Read these off the array that follows.
1) Which number is the bottom-right entry?
2) Which number is the top-right entry?
3) Which number is the 2nd entry, reading row by row?
4) Which number is the entry just right of the centre entry?
5) Which number is the entry in the bottom-left corner?
6) Which number is the first entry in reading order?
7) Which number is the 4th-last entry, reading row by row?
8) Which number is the entry directly above the smallest entry?
[[138 140 123 128 130]
 [139 140 123 128 130]
 [139 140 123 128 130]
 [135 141 114 155 129]
 [139 140 123 128 130]
 [135 141 113 156 129]
 [141 136 120 138 142]]
1) 142
2) 130
3) 140
4) 155
5) 141
6) 138
7) 136
8) 123
